Each row has a hidden trait or not; one of two labels after the row says which. A new part has a new trait and new labels.
[  3  -4   0  35  11   3  -5  28  -8   1   6   0  -5 -18 -15   1   9 -10
   3   4  -6  -1 -10 -10  10]	J541
[ -5  -9  -3  22  -5  -2 -16  15   7  -6  11   5  11  -4   2  -5   9   4
   5   0   7   3   1 -14   5]	J334
[ -8  -6  -3  18   0   4   0  -4  -2  -4 -13   4  -2  -3  -4   1  10  -4
  -3  -1  -5  -1  -3 -14 -12]	J541
[ -2  -7  -2  21  -6   3 -12  40   9  -1   2   1   5  -5  11  -2   7  -3
   2   8 -13   2  -7 -14   1]	J541
[ -7   1  -5  23   8  -1  -5  10   4  -5  -4   2   4  -7   4  -1  19   1
  -1   8   1   0  -5 -14  -2]	J541
[ -2 -14   1  12  -7   5 -24  36   9  -5  10   4   1  -5   3  -3   1   0
   4  15   1   2  -3 -12   9]	J541
[ -3  -9  -2   6  -2  -3 -10  15   0  -3  -1   5  -1  -4  -7  -3   3  -6
  -2  -4  -6   1   0 -15   1]	J541
[ -6 -11  -2  23  -3   8 -13  25   2  -4   2   4   4  -8  -2   0   8   1
   5  10   6   2  -5 -15 -16]	J334
[ -7 -13  -2  27  -7   5 -19  19   7  -7   7   4   1  -7   5  -2   6   4
   8  19   4   1  -6 -16   0]	J334
[ -4  -9  -1  29   0   3 -12  11  12  -6  17   3  10  -9   9  -2   8   5
   7  12   7  -3  -6 -13  24]	J541
[ -6  -9  -3  14  -5   5 -15  26   2  -3  -4   2   5  -1  19  -1  10   2
  -4  12  -2   1  -9 -14 -25]	J541
[ -6  -8  -4  25  -4   5 -19  31   7  -5   3   2   8  -7  11  -2  12   5
   5  14   5   3  -6 -14 -16]	J334
[ -5  -7  -4  40   4   0 -12  16   3  -6  16   2   5 -11  -3  -4  16   5
   7   9   4   0  -9 -12   9]	J334
[ -7 -11  -2  24  -5   2  -8  -3   8  -8   5   5   3  -2   9  -1   6   2
   2   8   0  -3  -6 -14  18]	J541
[ -1  -4  -4  11  -9  -1 -14  42   8  -1  -1   1  14   0  13  -6   7  -3
   2   3 -13   5   2 -16  -6]	J541
[ -5 -11  -2  15   0   6 -10  25   3  -2  -5   3   0  -5   5   1   8  -3
  -4   7  -2   0  -9 -11 -20]	J541
[  0  -5  -3  16   2  -1 -10  37   0   1   1   1   8  -7   0  -4  10  -6
   1  -3 -10   4   1 -15   0]	J541
[ -5  -6  -2  29   6   1 -12   8   1  -8  10   5  -2  -9 -16  -3  11   2
   5   5  10  -1  -1 -12  10]	J541
[ -2  -7  -5  34   3  -2 -17  28   4  -1   1   2   8 -10   5  -2  11  -4
   3   8   4   4  -5 -13 -21]	J541
[  1  -1  -3   8  11  -6   2  18  -5   2 -12   0  -7  -9 -19  -2  12 -15
  -9 -15 -19   1   0 -12 -10]	J541
[ -3  -3  -1   5   6   4   1  20  -1  -2  -4   1  -5  -5  -8   0  11  -5
  -7   1  -8  -2  -5 -14  -3]	J541
[ -4  -8  -4   6  -5  -4 -13  22   5  -5  -4   3   4   1   3  -5   8  -4
  -3  -1  -9   3   1 -14  -5]	J541
[  1  -2  -3  12   6  -1 -17  50   6   0   3  -3   0  -8   5  -4  13  -5
  -3  11 -13   3  -6 -14  -5]	J541
[ -6  -8  -4  39  -3   1 -17  25   9  -8  18   3  10  -9  10  -5  14  10
   9  13   7   0  -9 -16  11]	J334
[  2  -5  -2  20   3   0  -8  35   1   1   2   1   5  -8  -7  -3   8  -8
   1  -3  -8   2   0 -13   3]	J541
[ -3  -7   0   6   2   4  -3  17   1  -4  -2   2  -6  -6  -8   0   6  -5
   0   8 -10  -3  -3 -12  21]	J541
[ -7  -8  -3   6  -6   5 -14  30   5  -2  -7   2   5   0  17  -1   9   0
  -5   6  -7   2  -8 -15 -24]	J541
[ -2  -8  -1  11  -2   9 -10  30   7  -1  -1   3  10  -7   4   0   6  -1
   1   2   6   2   1 -18 -21]	J334
[ -2 -13   1  17  -6   4 -29  38  13  -6  14   4   2  -5   5  -2   2   2
   5  19   5   2  -3 -12  10]	J541
[ -2  -8   0  16  -1  11  -9  34  -1  -1   0   4   8  -8  -1   1   4  -2
   1   0   6   1   0 -13 -20]	J334
[ -2  -8  -1  17  -4   2  -5  13   5  -2   6   2  14  -1  21  -2   6   0
  -1   0  -8  -2  -3 -16  22]	J334
[ -5 -10  -2  20 -10   4 -13  19  11  -6   8   3  12  -1  16  -3   6   4
   2   7  -3  -1  -4 -14  15]	J541
[ -7  -9  -3  13  -7   7 -16  31   6  -2  -7   3   8  -2  13  -1   8   0
  -2   1   1   3  -5 -14 -37]	J541
[ -5  -6  -3  44   5   1 -14  14   6  -6  19   2   5 -14  -3  -3  16   6
   9  11   8  -1  -9 -11  16]	J334
[ -8 -12  -2  27 -15   4 -16  24   7  -7  13   5  10  -1  11  -4   6   8
   8   8   2   1  -6 -14   6]	J334
[ -5  -8  -2  27   0   3 -10  15   2  -4  -1   3  -3  -9  -3  -1  10  -4
   4  13  -3   1  -7 -14  -2]	J334
[ -4  -9  -1  19   2   1 -11   0   4  -5   4   3   3  -4  11  -1   9   0
  -2   9   4  -3  -4 -13  11]	J334
[ -7 -10  -2  13  -5   5 -15  21   9  -4  -3   3   3  -2  16   0   7   1
  -3  10  -1   0  -8 -13 -20]	J541
[ -6  -9  -2  14  -4  -6 -16   4  11  -7   5   3   7   0  23  -2   7   5
  -2  13   4  -2  -4 -16   9]	J334
[ -2  -9  -1   5  -7   3 -22  47  12  -3   4   1   2  -3   7  -4   5  -2
   0  11  -8   3  -3 -14  -1]	J541
[ -1  -5  -3  17   0   0  -9  32   7   0  -1   0   8  -5  12  -2  10  -5
   0   7 -12   1  -4 -15   5]	J541
[ -6  -8  -3  17  -1   4 -16  25  10  -4  -1   2   2  -3  11  -1  11   2
  -3  15   1   1 -10 -14 -19]	J541
[ -3  -4  -3  14   9  -4  -7  18  -4  -2  -3   1  -8  -7 -15  -3  12 -10
  -6   0 -11   0  -4 -13   2]	J334
[ -8 -11  -3  29 -11   2 -16  22   8  -6  14   4   9  -4  13  -4  11  10
   8   8   2   1  -8 -16   8]	J334
[ -9 -12  -3   9 -13   7 -19  30   9  -4  -7   5  11   2  22  -2   8   4
  -1   9   3   4  -4 -14 -38]	J541
[  0   1  -4  24   5  -2  -7  18   7   0   5  -2  15  -6  24  -3  16  -3
  -4   3 -13  -1  -5 -13  17]	J334
[ -3 -16  -3  25   4  -2  -8  17   3  -3   5   4   2  -9 -13  -3   9  -4
   1  -7  -3   1  -1 -12  -1]	J334
[ -7 -10  -2  31  -5   3 -20  24   8  -7   5   4   3  -6  10  -2   9   3
   7  20   2   2  -7 -13   1]	J334
[ -8  -7  -4  17  -7   0  -9   1  11  -6  -1   4   6   2  16  -2   9   1
  -1   6 -10  -2  -5 -16  11]	J541
[ -7  -7  -5  28  -3   5 -23  30  10  -5   2   3  11  -7  17  -3  13   7
   6  21   9   3  -6 -15 -14]	J334
[ -3  -1  -4   0   4  -2   1  18  -5   0 -14   0   1   0   9  -2  14  -8
 -12  -6 -20   0  -5 -14 -12]	J334
[ -5  -8  -1   5  -1   2  -3   6   2  -3  -6   3  -1  -1   4   0   5  -6
  -8  -2  -8  -2  -4 -14  -1]	J334
